How the nodes are linked:
* | & + ~ % ^ !
Q76 | Q604 Q658 Q881 Q784 Q410 Q922
Q603 | Q121 Q176 Q440 Q301 Q184 Q864
Q881 | Q199 Q194 Q76 Q43 Q344 Q476
Q730 | Q715 Q408 Q980 Q978 Q461 Q750
Q410 | Q864 . Q344 Q56 Q76 Q121
Q784 | Q413 Q755 Q43 Q76 Q56 Q155
Q413 | Q784 Q703 Q245 Q604 Q228 Q825
Q323 | Q168 Q476 Q304 Q544 Q479 Q194
Q344 | Q408 Q715 Q410 Q82 Q881 Q481
Q304 | Q503 Q922 Q323 Q467 Q307 Q658
Q703 | Q755 Q413 Q387 Q601 Q363 Q338
Q194 | Q461 Q881 Q658 Q445 Q715 Q323
Q262 | Q978 Q82 Q311 Q715 Q445 Q839
Q408 | Q344 Q730 Q864 Q475 Q199 Q440
Q56 | Q228 Q311 Q82 Q410 Q784 Q512
Q479 | Q750 Q481 Q307 Q839 Q323 Q715
Q199 | Q881 Q461 Q604 Q245 Q408 Q434
Q184 | Q922 Q503 Q434 Q825 Q603 Q604
Q338 | Q467 Q825 Q938 Q503 Q64 Q703
Q481 | Q440 Q479 Q121 Q152 Q476 Q344
Q978 | Q262 Q475 Q363 Q730 Q387 Q253
Q865 | Q152 Q253 Q301 Q440 Q367 Q475
Q228 | Q56 Q363 Q475 Q864 Q413 Q301
Q387 | Q445 Q245 Q703 Q461 Q978 Q938
Q64 | Q855 Q301 Q253 Q176 Q338 Q363
Q715 | Q730 Q344 . Q262 Q194 Q479
Q922 | Q184 Q304 Q476 Q155 Q121 Q76
Q301 | Q512 Q64 Q865 Q603 Q825 Q228
Q938 | Q544 Q367 Q338 Q168 Q253 Q387
Q755 | Q703 Q784 Q445 Q658 Q311 Q467
Q980 | . Q864 Q730 Q363 Q601 Q176
Q855 | Q64 Q512 Q839 Q307 Q467 Q311
Q168 | Q323 Q434 Q503 Q938 Q750 Q461
Q440 | Q481 Q750 Q603 Q865 Q434 Q408
Q467 | Q338 Q155 Q544 Q304 Q855 Q755
Q476 | Q434 Q323 Q922 Q925 Q481 Q881
Q925 | Q367 Q544 Q155 Q476 Q152 Q43
Q152 | Q865 Q839 Q512 Q481 Q925 Q82
Q253 | Q839 Q865 Q64 Q750 Q938 Q978
Q82 | Q475 Q262 Q56 Q344 Q43 Q152
Q176 | Q307 Q603 Q750 Q64 Q503 Q980
Q503 | Q304 Q184 Q168 Q338 Q176 Q601
Q43 | Q245 Q445 Q784 Q881 Q82 Q925
Q825 | Q155 Q338 Q367 Q184 Q301 Q413
Q245 | Q43 Q387 Q413 Q199 Q475 Q367
Q121 | Q603 Q307 Q481 Q512 Q922 Q410
Q461 | Q194 Q199 Q601 Q387 Q730 Q168
Q445 | Q387 Q43 Q755 Q194 Q262 Q544
Q155 | Q825 Q467 Q925 Q922 Q512 Q784
Q544 | Q938 Q925 Q467 Q323 Q839 Q445
Q750 | Q479 Q440 Q176 Q253 Q168 Q730
Q363 | Q311 Q228 Q978 Q980 Q703 Q64
Q367 | Q925 Q938 Q825 Q434 Q865 Q245
Q307 | Q176 Q121 Q479 Q855 Q304 .
Q434 | Q476 Q168 Q184 Q367 Q440 Q199
Q658 | Q601 Q76 Q194 Q755 . Q304
Q311 | Q363 Q56 Q262 . Q755 Q855
Q601 | Q658 Q604 Q461 Q703 Q980 Q503
Q839 | Q253 Q152 Q855 Q479 Q544 Q262
Q475 | Q82 Q978 Q228 Q408 Q245 Q865
Q512 | Q301 Q855 Q152 Q121 Q155 Q56
Q604 | Q76 Q601 Q199 Q413 Q864 Q184
Q864 | Q410 Q980 Q408 Q228 Q604 Q603

In the rows, zero is written as 21.

The rows follow the links: the fewer symbols apart two nodes are, the more alike their rows tend to be.

Each row is also shifted at random along 4 hidden directions that mean nothing.

Some nodes, each with a row of numbers:
Q76
[  2  16  16  23  26  13  16  19  21  17  18  24  20  21  26  15  23  27  18  23  32  21  24  22  17  17  17  19  21  22  17  24  25  22  24  24  27  16  19  15  17  22  24  25  16  23  16  25  21  22  21  21  20  21  16]
Q410
[ 32  19  16  18  24  17  16  22  19  22  22  22  14  27  26  16  25  26  22  23  27  21  21  22  16  18  22  20  24  22  14  20  26  26  29  25  26  15  24  14  15  16  24  21  24  26  22  25  20  22  19  20  16  23  20]
Q980
[ 33  19  19  16  29  20  20  29  22  17  25  21  24  27  23  18  23  17  19  22  23  17  20  23  22  17  19  18  25  24  17  22  25  25  25  21  28  13  22  26  19  19  26  24  24  15  23  22  28  22  14  21  15  22  25]
Q978
[ 28  22  28  24  27  24  16  23  24   8  27  27  27  19  18  21  20  18  18  24  19  20  26  19  23  25  17  18  23  20  25  33  17  17  16  20  33  23  17  26  27  27  23  23  28  15  28  24  26  21  17  22  23  21  22]
Q323
[ 15  21  19  19  18  21  27  25  27  32  25  12  22  23  28  20  22  22  22  14  17  21  22  24  23  21  23  22  23  23  21  22  25  24  19  16  15  24  20  26  15  17  24  22  15  23  17  18  14  23  23  27  19  26  23]
Q925
[ 19  24  19  26  13  20  25  13  19  28  15  21  20  17  22  27  22  24  24  19  21  25  19  21  20  24  27  26  15  17  25  19  18  19  19  23  17  24  24  20  26  22  15  19  18  29  20  22  16  23  30  19  24  21  18]
Q304
[  6  21  18  20  20  24  21  22  25  21  23  14  24  24  25  20  21  26  21  17  23  20  25  23  22  14  20  20  21  28  23  24  26  23  20  15  20  20  20  25  17  18  25  25  16  15  18  18  22  19  25  27  18  21  22]
Q865
[ 27  26  23  16  14  24  25  20  18  23  15  27  19  23  16  26  23  18  23  24  15  21  20  20  20  29  22  27  22  15  21  22  20  18  22  27  24  21  27  17  25  25  21  19  23  26  25  23  21  26  19  19  25  19  24]
Q825
[ 32  26  25  29  24  22  17  12  29   8  19  24  21  13  18  16  11  22  24  25  24  23  21  17  22  22  25  29  15  20  28  27  16  16  20  22  18  21  27  22  25  26  18  27  20  19  12  11  25  15  28  16  28  14  17]
Q755
[ 23  18  18  26  24  20  24  19  26  27  18  22  27  21  23  29  28  23  23  15  23  20  13  16  24  17  24  15  24  23  25  18  21  16  20  20  26  14  17  26  25  16  25  23  20  23  21  31  22  26  25  17  24  27  26]
Q434
[ 14  21  24  19  20  20  21  21  17  16  16  21  17  16  22  17  10  18  14  22  21  20  27  27  19  20  23  27  14  17  19  23  24  24  22  22  20  22  24  21  21  26  15  26  15  20  17  13  23  18  23  20  16  17  15]
Q864
[ 38  21  20  19  28  17  15  24  22  13  22  24  15  24  20  15  19  20  21  25  27  20  20  22  18  20  22  23  20  21  17  23  24  23  28  23  27  13  27  17  17  21  24  23  25  21  20  21  27  19  14  17  17  19  19]
Q839
[ 23  24  22  21  12  30  25  18  18  26  26  19  25  24  17  29  27  21  23  19  15  21  24  20  21  25  21  21  25  21  25  22  19  19  18  18  19  28  20  26  25  21  24  17  26  21  30  21  19  23  25  27  24  21  26]
Q194
[  1  17  19  19  23  21  22  25  19  24  23  15  24  20  28  18  19  18  17  19  22  21  27  24  21  19  18  12  20  27  20  20  22  28  18  16  17  26   9  24  22  20  17  18  18  18  24  23  19  18  20  27  16  23  20]
Q43
[ 28  18  19  31  20  22  22  14  13  14  18  25  20  15  23  23  15  21  14  21  29  21  24  20  17  21  25  21  12  17  20  25  21  21  20  23  26  23  18  23  32  24  11  22  23  25  24  27  24  21  29  17  18  20  13]
Q475
[ 33  23  26  24  22  23  18  20  20  16  20  29  20  19  19  22  19  19  19  26  19  23  21  21  22  28  22  22  19  19  20  21  14  19  21  25  25  23  20  17  25  27  18  18  28  24  26  25  24  21  18  18  26  18  19]
Q367
[  7  20  23  19  13  18  29  18  20  31  12  25  19  18  19  30  25  19  24  18  15  23  14  21  21  28  24  25  21  16  21  15  17  18  19  29  18  21  23  17  24  23  18  21  14  28  20  24  19  28  20  15  26  23  24]
Q855
[ 31  26  24  23  16  30  21  17  14  17  29  17  26  27  13  25  22  23  24  22  19  21  21  19  22  19  22  21  22  24  26  19  21  20  21  18  20  26  23  29  26  17  19  19  27  19  27  19  24  15  27  27  22  18  23]
Q168
[ 16  18  22  16  24  19  26  27  26  19  20  19  22  20  25  22  16  18  15  18  20  17  26  26  23  20  20  21  20  20  23  32  28  21  17  19  28  20  20  28  18  26  27  31  14  13  16  17  24  24  20  21  17  22  22]
Q262
[ 17  19  20  18  15  25  24  24  16  30  24  24  25  27  21  31  33  18  25  19  17  23  18  21  24  27  17  16  29  22  19  17  20  19  19  22  25  22  15  22  25  18  24  16  26  26  31  32  18  29  18  23  26  28  28]
Q155
[ 12  20  20  24  15  21  21  10  17  18  18  25  22  20  19  26  22  27  24  23  28  23  19  19  20  21  25  26  16  18  22  23  22  17  23  25  25  19  25  18  27  22  22  23  18  24  18  23  21  21  29  20  26  20  19]
Q301
[ 19  27  25  19  18  26  16  15  18  12  21  26  22  22  15  23  21  21  26  27  19  21  22  19  22  25  20  29  23  17  20  22  18  18  23  25  22  21  28  16  24  26  23  18  25  20  23  18  26  16  21  22  26  15  20]
Q603
[ 18  20  19  11  20  18  19  23  17  18  18  24  17  29  18  23  26  22  25  25  20  18  23  23  18  21  19  26  25  19  14  23  30  23  26  27  30  14  31  16  13  20  30  26  21  21  21  20  26  26  18  21  18  21  21]
Q228
[ 21  25  25  24  24  19  15  18  22  16  23  27  21  20  16  18  21  22  27  26  22  24  18  16  25  27  17  23  25  20  23  15  14  19  23  27  18  22  23  15  22  23  20  14  26  25  24  22  23  20  16  19  29  18  21]
Q881
[ 24  17  17  26  23  12  23  22  23  25  17  21  14  20  31  17  22  24  18  16  29  20  21  24  15  22  27  21  18  19  16  22  24  24  26  21  21  17  17  18  16  22  18  20  18  26  17  26  16  26  23  16  18  26  16]

Where do the symbols, taken in turn from left to right, take each start?
Answer with the node's name.
[ 34  22  22  24  18  24  31  22  28  28  16  19  24  17  21  28  21  15  21  14  14  21  15  21  24  23  28  23  19  21  27  20  19  16  16  19  17  21  23  31  27  22  17  23  17  21  18  19  20  25  25  19  22  23  27]
~ ! % => Q601
[ 14  26  22  13  17  24  23  27  25  29  27  14  21  27  23  20  29  23  25  20  15  24  27  24  21  24  18  19  28  23  20  26  25  22  21  18  19  26  22  21  13  19  30  21  21  18  23  17  13  24  17  31  21  27  27]
^ ^ ^ => Q323
[ 22  20  20  24  25  22  23  22  23  28  19  21  25  18  20  25  23  17  24  15  18  22   9  17  28  17  22  16  25  26  25   9  14  17  17  20  13  19  16  25  26  19  17  17  18  20  21  25  23  21  21  18  24  23  26]
~ ~ & + => Q784
[ 33  23  22  13  19  17  24  26  21  27  19  25  13  27  22  21  23  18  20  21  19  19  21  27  18  27  23  28  23  14  15  26  27  22  27  26  26  17  29  14  13  24  27  28  21  25  18  20  18  30  17  18  19  25  25]
% ^ => Q367
[ 20  17  21  22  31  21  25  28  20  21  22  17  21  18  26  16  15  16  11  16  18  21  23  25  23  19  20  15  19  24  22  19  22  26  18  16  18  23  14  28  22  24  16  22  17  15  19  20  24  19  18  18  15  23  21]
% ! ! => Q387
[ 21  19  18  16  21  23  23  28  12  26  27  18  21  27  25  24  25  18  15  20  19  20  24  25  21  19  18  14  27  25  16  19  25  28  22  18  22  24  15  23  22  19  20  16  24  20  31  27  19  22  15  28  12  28  21]
+ ! & ! => Q408
[ 23  20  22  27  14  27  29  18  23  26  20  19  24  18  22  28  23  23  21  16  19  19  20  22  21  20  26  20  18  22  27  25  22  15  17  19  24  25  20  28  28  20  20  24  17  21  22  22  18  25  28  21  23  24  22]
% ! ^ => Q715
[ 10  26  21  20  14  24  16  13  21  19  24  24  22  24  15  24  28  29  32  28  20  26  23  17  20  26  20  27  25  19  22  24  18  18  23  25  24  22  25  14  22  21  26  19  25  25  23  21  21  19  22  26  32  17  21]
! ! => Q512
[ 33  17  22  26  23  24  27  21  19  23  18  21  26  16  23  28  18  13  15  16  19  18  17  21  23  19  26  16  17  20  24  16  16  18  16  19  22  22  16  31  31  23  12  21  22  19  23  26  25  23  24  15  16  22  22]
% + ~ => Q604
[ 13  20  21  30  22  18  17  15  27  26  19  23  21  17  21  19  25  27  28  21  25  29  15  13  25  23  21  21  21  23  24  13  14  18  20  23  15  21  20  17  22  19  19  16  19  30  17  26  15  18  26  20  30  22  21]
+ % + => Q76
[ 31  22  22  26  22  16  15  17  29  21  24  28  20  22  22  21  29  27  24  22  24  26  24  16  21  29  20  22  22  14  25  34  19  14  23  26  33  21  21  14  19  25  32  24  29  28  23  28  16  28  21  18  30  29  21]
% + ! => Q479
[ 35  19  20  17  24  24  24  31  16  20  24  19  22  25  23  20  20  15  16  23  17  19  23  26  20  20  19  17  22  21  19  21  26  27  22  19  24  19  18  25  21  21  18  22  26  17  28  20  25  21  15  22  12  22  22]
+ ~ ! => Q603
[ 15  23  25  25  18  25  21  13  29  22  24  15  28  18  18  24  21  26  26  17  22  21  19  14  25  19  22  21  21  25  29  22  18  16  16  17  16  26  21  29  25  19  25  22  19  18  17  19  18  18  29  25  27  21  24]
~ ! % => Q194
[ 37  16  17  23  17  17  28  20  18  29   7  31  14  17  24  29  21  17  18  15  23  17   9  22  19  23  29  23  15  15  20  13  21  16  22  26  27  17  22  21  28  23  15  23  19  29  22  31  20  30  23  10  20  27  22]
^ % ^ + => Q461
[ 34  17  15  17  20  16  22  26  17  30  19  24  13  29  25  22  30  24  19  22  27  20  22  25  14  24  22  21  24  18  11  20  27  24  29  26  29  17  22  13  13  19  24  21  26  30  24  29  17  30  17  18  17  28  20]
~ ! ^ ! => Q76
[ 18  17  15  21  21  17  21  18  20  20  15  22  17  24  24  23  22  25  19  21  32  17  22  23  16  15  24  25  17  19  16  26  31  23  31  22  31  13  26  19  16  20  26  31  16  21  17  22  21  24  28  19  18  21  16]
& & & => Q184
[ 17  19  23  16  24  24  21  22  16  16  21  28  29  26  16  29  27  18  21  25  19  18  16  18  24  20  13  16  29  21  22  20  20  17  20  26  34  17  18  23  27  20  29  23  28  17  26  29  29  26  15  20  24  22  27]
~ + ! => Q865
[ 20  16  18  14  20  18  23  27   6  23  17  26  13  26  22  21  22  15  14  25  20  19  22  30  16  21  18  21  21  16   9  17  25  28  27  27  27  19  22  15  21  22  17  20  22  23  28  27  24  26  12  18  12  21  18]
! ! % & => Q82
[ 16  26  21  18  17  21  19  22  17  21  28  17  14  22  21  12  20  26  23  26  21  26  32  25  18  26  20  25  20  21  18  25  24  27  23  21  15  30  24  15  15  23  21  17  24  22  22  15  14  17  19  29  20  19  19]
~ + % % => Q307
